Below are the code and all the weights of a small trained network. Each question names an input and a target symbol and asks about switching units off, where a switched-off unit gives its printed mean instead of its output.

import numpy as np


def w(rows, s, z=0):
    codes = np.array(rows[::2]) - 128.0
    scale = np.full(codes.shape[1], s)
    scale[-1] = z or s
    return codes * scale


def norm(h):
    return h / np.sqrt((h * h).mean(-1, keepdims=True) + 1e-5)


def f(y):
    return np.maximum(y, 0)


def softmax(a):
    e = np.exp(a - a.max(-1, keepdims=True))
    return e / e.sum(-1, keepdims=True)


def log_softmax(a):
    a = a - a.max(-1, keepdims=True)
    return a - np.log(np.exp(a).sum(-1, keepdims=True))


def net(x, mask):
    ids = ['Ξδζμτφ'.index(c) for c in x.split()]
    T = len(ids)
    res = E[ids] + P[:T]
    q, k, v = (norm(res) @ M[0].T for M in (Q, K, V))
    z = softmax(np.where(np.tri(T) > 0, q @ k.T / 4**0.5, -1e9)) @ v
    res = res + np.where(mask[0], z, O[0][:, -1]) @ O[0][:, :-1]
    y = f(norm(res) @ A[0][:, :-1].T + A[0][:, -1])
    res = res + np.where(mask[1:9], y, B[0][:, -1]) @ B[0][:, :-1]
    return log_softmax(norm(res)[-1] @ U[:, :-1].T + U[:, -1])


Q, K, V, O, A, B = {}, {}, {}, {}, {}, {}
E = w([
[254,103,161,120,84,100,175,85],'Ξ',
[120,121,164,112,107,75,159,72],'δ',
[98,176,76,139,169,174,126,164],'ζ',
[60,51,196,136,127,132,147,120],'μ',
[209,139,143,115,98,103,85,162],'τ',
[150,105,135,48,121,146,151,43],'φ',
],0.024)
P = w([
[142,115,98,140,174,86,161,255],'0',
[161,117,169,190,105,112,100,170],'1',
[93,114,129,224,35,148,94,127],'2',
[101,146,147,205,56,146,101,129],'3',
[111,175,165,190,90,156,103,129],'4',
[121,200,175,179,108,152,104,134],'5',
[117,210,188,170,121,174,139,123],'6',
[140,238,175,157,135,177,145,122],'7',
],0.0079)
Q[0] = w([
[139,107,137,218,161,127,189,221],'h1',
[110,167,133,135,108,158,99,139],'h1',
[104,195,127,246,110,61,197,118],'h1',
[89,186,108,122,115,131,94,144],'h1',
],0.013)
K[0] = w([
[98,111,254,198,125,208,97,108],'h1',
[149,134,143,130,109,102,140,176],'h1',
[126,213,153,219,136,102,79,22],'h1',
[181,156,147,104,99,134,142,163],'h1',
],0.012)
V[0] = w([
[152,164,151,85,25,183,74,76],'h1',
[74,85,33,48,199,109,254,90],'h1',
[62,30,131,117,145,33,111,144],'h1',
[72,195,227,78,118,183,3,94],'h1',
],0.0085)
O[0] = w([
[64,93,130,197,255,222,43,103,209],'h1',
[109,81,246,82,16,99,23,211,3],'h1',
[242,231,175,100,187,180,131,207,209],'h1',
[136,177,45,154,86,191,79,2,79],'h1',
],0.006,0.0033)
A[0] = w([
[98,67,123,60,163,104,89,109,6],'n1',
[150,124,130,138,67,100,58,176,75],'n2',
[6,47,109,229,138,78,89,102,103],'n3',
[61,101,8,95,27,136,197,207,116],'n4',
[22,192,194,109,83,104,82,159,228],'n5',
[96,165,88,40,115,201,91,106,20],'n6',
[206,122,153,161,133,88,120,202,48],'n7',
[85,178,84,147,183,145,125,174,141],'n8',
],0.015,0.0017)
B[0] = w([
[132,170,112,176,159,127,97,127,153],'n1',
[112,88,170,108,121,124,211,134,182],'n2',
[167,39,174,60,83,103,95,239,191],'n3',
[83,251,96,82,114,167,173,121,160],'n4',
[127,173,39,196,139,119,127,99,220],'n5',
[117,66,122,116,111,150,62,188,160],'n6',
[88,69,167,116,94,91,102,112,254],'n7',
[105,176,102,158,120,163,160,166,216],'n8',
],0.018,0.0083)
U = w([
[157,57,228,74,96,46,177,182,248],'Ξ',
[120,150,122,253,39,57,34,88,19],'δ',
[129,235,100,126,82,93,229,84,251],'ζ',
[119,188,183,121,230,66,138,60,123],'μ',
[153,40,50,67,160,127,180,49,61],'τ',
[92,113,125,66,105,153,9,64,50],'φ',
],0.0063,0.0024)

Each question gives the input, a string of symbols that net reads in full, and the target symbol t.
The units are the heads (4 rows each of Q, K, V and O) and the neurons (one row each of A and B). Each row of codes is followed by its name. A weight is (code - 128) times the scale printed after its matrix; where a second scale follows, it is the last column's (O, A, B and U).
mask holds one flag per unit, heads first, then neurons. A switched-off unit (its flag False) gives its mean, the last column of its rows in O or B, instead of its output. The means were averaged over made-up inputs and are rounded, as every weight is.
A unit's drop is (log p(t) with every unit on - log p(t) with that unit switched off) / (log p(t) with every unit on - log p(t) with every unit switched off).
The circuit of an input: a set's keep is (log p(t) with only the set's units on - log p(t) with every unit switched off) / (log p(t) with every unit on - log p(t) with every unit switched off). Starting from all 9 units, units are removed one at a time, each time the one whose removal leaves the highest keep (on an exact tie, the one counted first), for as long as the keep stays at least 0.8.
circuit, biggest first: the units of the circuit, biggest drop first
top k neurons: the k neurons with the biggest drops, biggest first
drop of u: that unit's drop, to one decimal
input τ δ δ τ φ φ τ, target ζ: circuit, biggest first	(h1; n8)
input ζ Ξ Ξ φ, target ζ: circuit, biggest first	(h1; n4; n7)
input Ξ ζ ζ δ Ξ φ φ φ, target μ: top 3 neurons	(n1; n3; n7)
input φ φ μ ζ μ, target δ: top 2 neurons	(n5; n2)
input τ Ξ δ δ δ ζ ζ τ, target δ: circuit, biggest first	(h1; n7)
input δ φ τ Ξ δ, target δ: top neuron	(n5)
input τ ζ ζ Ξ ζ, target Ξ: top 2 neurons	(n3; n5)
input μ τ μ μ, target ζ: top 4 neurons	(n7; n3; n6; n5)
input μ δ ζ φ τ τ δ, target δ: top 2 neurons	(n2; n5)
input Ξ μ φ, target μ: drop of n6	0.0
input δ φ φ μ ζ Ξ φ φ, target Ξ: drop of n3	-0.1
input φ δ δ φ, target δ: drop of n5	0.7
